Here is a tiny trained network, its code and every weight. The questions are about switching its units off for an input and a class, where a switched-off unit gives its printed mean instead of its output.

import numpy as np


def w(rows, s, z=0):
    codes = np.array(rows[::2]) - 128.0
    scale = np.full(codes.shape[1], s)
    scale[-1] = z or s
    return codes * scale


def f(y):
    return np.maximum(y, 0)


def log_softmax(a):
    a = a - a.max(-1, keepdims=True)
    return a - np.log(np.exp(a).sum(-1, keepdims=True))


def net(x, mask):
    res = np.array(x, float).reshape(1, 3) / 4 @ E
    y = f(res @ A[0][:, :-1].T + A[0][:, -1])
    res = res + np.where(mask, y, B[0][:, -1]) @ B[0][:, :-1]
    return log_softmax(res[-1] @ U[:, :-1].T + U[:, -1])


A, B = {}, {}
E = w([
[38,94,162,239,185,177,137],'x0',
[66,135,81,129,33,198,206],'x1',
[202,9,180,124,107,153,181],'x2',
],0.011)
A[0] = w([
[204,118,150,158,98,151,144,96],'n0',
[51,129,12,138,141,79,60,175],'n1',
[137,11,171,124,90,90,172,98],'n2',
[73,190,41,140,159,116,83,85],'n3',
[86,165,98,138,28,171,203,90],'n4',
[175,139,172,119,165,54,90,95],'n5',
[103,101,53,157,29,161,144,117],'n6',
[60,199,41,164,118,78,39,98],'n7',
[110,226,114,149,139,114,116,85],'n8',
[224,101,195,159,91,147,181,77],'n9',
[64,110,155,213,204,158,121,88],'n10',
[254,189,51,6,57,93,77,118],'n11',
[174,68,159,133,116,152,170,108],'n12',
[160,40,193,141,155,217,167,81],'n13',
[127,141,36,141,106,186,240,136],'n14',
[102,82,154,180,212,169,50,118],'n15',
[171,106,147,144,207,80,51,113],'n16',
[98,228,94,128,154,117,131,97],'n17',
[70,122,136,247,193,171,190,122],'n18',
[161,122,198,179,175,59,46,110],'n19',
[208,149,153,122,232,82,87,103],'n20',
[35,127,196,213,194,196,121,129],'n21',
[114,143,131,131,168,136,166,253],'n22',
[179,74,175,147,134,103,186,162],'n23',
[183,81,195,107,131,156,223,105],'n24',
[96,126,60,155,71,150,221,97],'n25',
[131,98,184,94,190,107,57,96],'n26',
[61,144,99,103,63,199,180,79],'n27',
[190,133,203,159,222,41,67,97],'n28',
],0.0097,0.018)
B[0] = w([
[126,172,47,150,108,118,144,148],'n0',
[194,55,114,155,167,130,66,201],'n1',
[132,158,35,202,185,103,118,180],'n2',
[163,175,37,194,159,113,108,166],'n3',
[89,170,165,145,96,169,100,180],'n4',
[93,169,152,138,123,136,129,169],'n5',
[67,183,184,126,141,186,106,178],'n6',
[162,141,43,198,173,100,89,184],'n7',
[148,185,19,195,173,107,130,154],'n8',
[166,190,38,203,136,109,142,165],'n9',
[104,166,100,118,52,79,195,179],'n10',
[143,106,153,72,6,34,246,244],'n11',
[168,155,57,192,134,135,91,171],'n12',
[144,167,44,165,130,108,121,181],'n13',
[60,170,198,102,141,155,95,192],'n14',
[121,136,162,87,55,93,181,183],'n15',
[83,186,185,165,114,190,85,187],'n16',
[156,124,49,194,147,120,127,163],'n17',
[128,115,144,84,62,66,207,203],'n18',
[66,186,211,165,117,195,120,187],'n19',
[44,170,143,126,97,180,107,190],'n20',
[145,111,109,83,83,50,206,211],'n21',
[187,2,206,41,206,160,69,251],'n22',
[177,102,71,116,171,104,35,201],'n23',
[135,132,81,176,167,121,129,182],'n24',
[76,190,176,141,105,176,94,174],'n25',
[97,167,144,159,109,168,139,165],'n26',
[74,195,180,187,90,163,73,170],'n27',
[72,183,132,118,103,183,95,200],'n28',
],0.0094,0.018)
U = w([
[60,180,203,131,124,218,82,98],'0',
[135,133,143,76,48,5,227,73],'1',
[173,146,40,190,225,89,75,88],'2',
[186,19,225,21,232,145,44,245],'3',
],0.013,0.012)

Each question gives the input, the list of numbers given to net, and the class t.
The units are the neurons (one row each of A and B). Each row of codes is followed by its name. A weight is (code - 128) times the scale printed after its matrix; where a second scale follows, it is the last column's (A, B and U).
mask holds one flag per neuron, in row order. A switched-off neuron (its flag False) gives its mean, the last column of its row in B, instead of its output. The means were averaged over made-up inputs and are rounded, as every weight is.
A unit's drop is (log p(t) with every unit on - log p(t) with that unit switched off) / (log p(t) with every unit on - log p(t) with every unit switched off).
most important unit: the unit with the biggest drop
k most important neurons: the k neurons with the biggest drops, biggest first
drop of u: that unit's drop, to one decimal
input [-4,1,-5], class 2: most important neuron -> n18
input [6,2,-6], class 1: 3 most important neurons -> n18, n21, n10
input [-3,1,0], class 3: 3 most important neurons -> n21, n18, n10
input [-4,-4,2], class 0: 2 most important neurons -> n21, n18
input [-7,0,8], class 2: 2 most important neurons -> n2, n23
input [-3,-4,-4], class 0: 2 most important neurons -> n23, n20
input [2,-5,6], class 2: 3 most important neurons -> n23, n2, n13
input [4,3,-4], class 1: 3 most important neurons -> n18, n21, n23
input [-3,2,-4], class 2: 3 most important neurons -> n18, n7, n21
input [-4,-4,1], class 0: 3 most important neurons -> n21, n18, n20
input [3,0,0], class 3: drop of n11 -> 0.8
input [3,2,0], class 3: drop of n11 -> 0.6
input [-8,-8,-2], class 0: drop of n16 -> 0.9
input [-5,-5,5], class 0: most important unit -> n21
input [2,-8,-8], class 0: drop of n2 -> 0.2
